Below are the code and all the weights of a small trained network. Each question names an input and a class and asks about switching units off, where a switched-off unit gives its printed mean instead of its output.

import numpy as np


def w(rows, s, z=0):
    codes = np.array(rows[::2]) - 128.0
    scale = np.full(codes.shape[1], s)
    scale[-1] = z or s
    return codes * scale


def f(y):
    return y / 2 * (1 + np.tanh(0.7978845608 * (y + 0.044715 * y**3)))


def log_softmax(a):
    a = a - a.max(-1, keepdims=True)
    return a - np.log(np.exp(a).sum(-1, keepdims=True))


def net(x, mask):
    res = np.array(x, float).reshape(1, 8) / 4 @ E
    y = f(res @ A[0][:, :-1].T + A[0][:, -1])
    res = res + np.where(mask, y, B[0][:, -1]) @ B[0][:, :-1]
    return log_softmax(res[-1] @ U[:, :-1].T + U[:, -1])


A, B = {}, {}
E = w([
[96,138,118,106,135,120,142,155,111],'x0',
[216,186,129,121,110,81,238,122,45],'x1',
[101,129,113,123,120,114,142,144,121],'x2',
[101,140,118,161,140,104,141,142,137],'x3',
[165,95,79,100,179,51,125,112,182],'x4',
[150,135,142,92,126,143,108,127,113],'x5',
[125,143,145,134,175,147,139,137,127],'x6',
[190,75,118,157,109,172,121,246,158],'x7',
],0.012)
A[0] = w([
[62,185,127,103,145,118,115,2,113,5],'n1',
[82,174,157,177,73,190,109,124,94,62],'n2',
[48,77,160,110,114,154,116,105,213,41],'n3',
[158,87,39,82,205,65,101,114,173,46],'n4',
[79,46,139,102,167,167,73,137,166,99],'n5',
[77,96,169,121,162,103,16,145,136,72],'n6',
],0.0081,0.0025)
B[0] = w([
[177,177,85,219,111,254,118,239,215,253],'n1',
[54,46,166,137,239,142,103,72,45,208],'n2',
[178,174,160,111,109,55,191,91,160,232],'n3',
[53,50,147,172,203,203,115,75,72,239],'n4',
[133,147,181,147,150,69,137,164,160,253],'n5',
[191,139,197,137,118,34,163,137,126,234],'n6',
],0.0087,0.008)
U = w([
[174,210,190,101,90,13,231,80,143,173],'0',
[138,110,78,158,81,185,62,254,235,215],'1',
[45,66,149,123,165,119,68,30,86,1],'2',
],0.0087,0.00058)

Each question gives the input, the list of numbers given to net, and the class t.
The units are the neurons (one row each of A and B). Each row of codes is followed by its name. A weight is (code - 128) times the scale printed after its matrix; where a second scale follows, it is the last column's (A, B and U).
mask holds one flag per neuron, in row order. A switched-off neuron (its flag False) gives its mean, the last column of its row in B, instead of its output. The means were averaged over made-up inputs and are rounded, as every weight is.
A unit's drop is (log p(t) with every unit on - log p(t) with that unit switched off) / (log p(t) with every unit on - log p(t) with every unit switched off).
The circuit of an input: a set's keep is (log p(t) with only the set's units on - log p(t) with every unit switched off) / (log p(t) with every unit on - log p(t) with every unit switched off). Starting from all 6 units, units are removed one at a time, each time the one whose removal leaves the highest keep (on an exact tie, the one counted first), for as long as the keep stays at least 0.8.
units of the circuit, in order: the units of the circuit, biggest drop first
unit that matters most: the unit with the biggest drop
top k neurons: the k neurons with the biggest drops, biggest first
drop of u: that unit's drop, to one decimal
input [-6,4,-6,-6,-2,-6,0,-5], class 1: units of the circuit, in order => n1; n3
input [-5,3,3,-5,-5,8,0,-2], class 2: units of the circuit, in order => n2; n3
input [6,-4,6,6,5,7,-3,4], class 2: units of the circuit, in order => n1
input [8,-5,1,4,-4,8,5,-3], class 0: units of the circuit, in order => n6; n4
input [0,7,2,-2,3,-2,5,-8], class 1: units of the circuit, in order => n1; n3
input [-3,-3,3,8,0,7,1,0], class 0: units of the circuit, in order => n1; n4
input [-3,-7,-4,4,-7,-4,4,-4], class 0: top 2 neurons => n3; n6
input [7,7,-1,-8,7,6,-7,8], class 1: top 4 neurons => n3; n6; n2; n4
input [8,-2,3,0,-1,-5,3,1], class 0: top 2 neurons => n1; n4
input [4,-4,6,0,-6,-1,6,5], class 2: top 2 neurons => n2; n1
input [-3,0,-1,8,-8,3,-7,-8], class 1: top 2 neurons => n1; n4
input [-3,-5,-3,-8,7,-3,-6,4], class 2: top 2 neurons => n4; n1
input [5,-5,8,-1,-4,-5,-4,2], class 0: top 2 neurons => n3; n4
input [-2,3,-1,3,8,-1,-1,-4], class 2: unit that matters most => n4
input [-4,-2,-6,-2,-5,-4,8,4], class 2: top 2 neurons => n1; n2
input [4,4,-7,4,8,4,6,-8], class 1: drop of n1 => 0.9
input [-3,-8,-8,-1,1,4,7,-4], class 0: drop of n3 => 0.2
input [-5,1,-5,7,8,-8,-1,-3], class 2: drop of n4 => 0.3
input [-1,-7,-3,-6,-3,-7,-3,-8], class 1: drop of n1 => 2.2
input [0,1,-3,1,-4,-3,-2,-3], class 2: top neuron => n2
input [-5,-5,0,0,-1,-6,6,-5], class 0: top 2 neurons => n3; n6
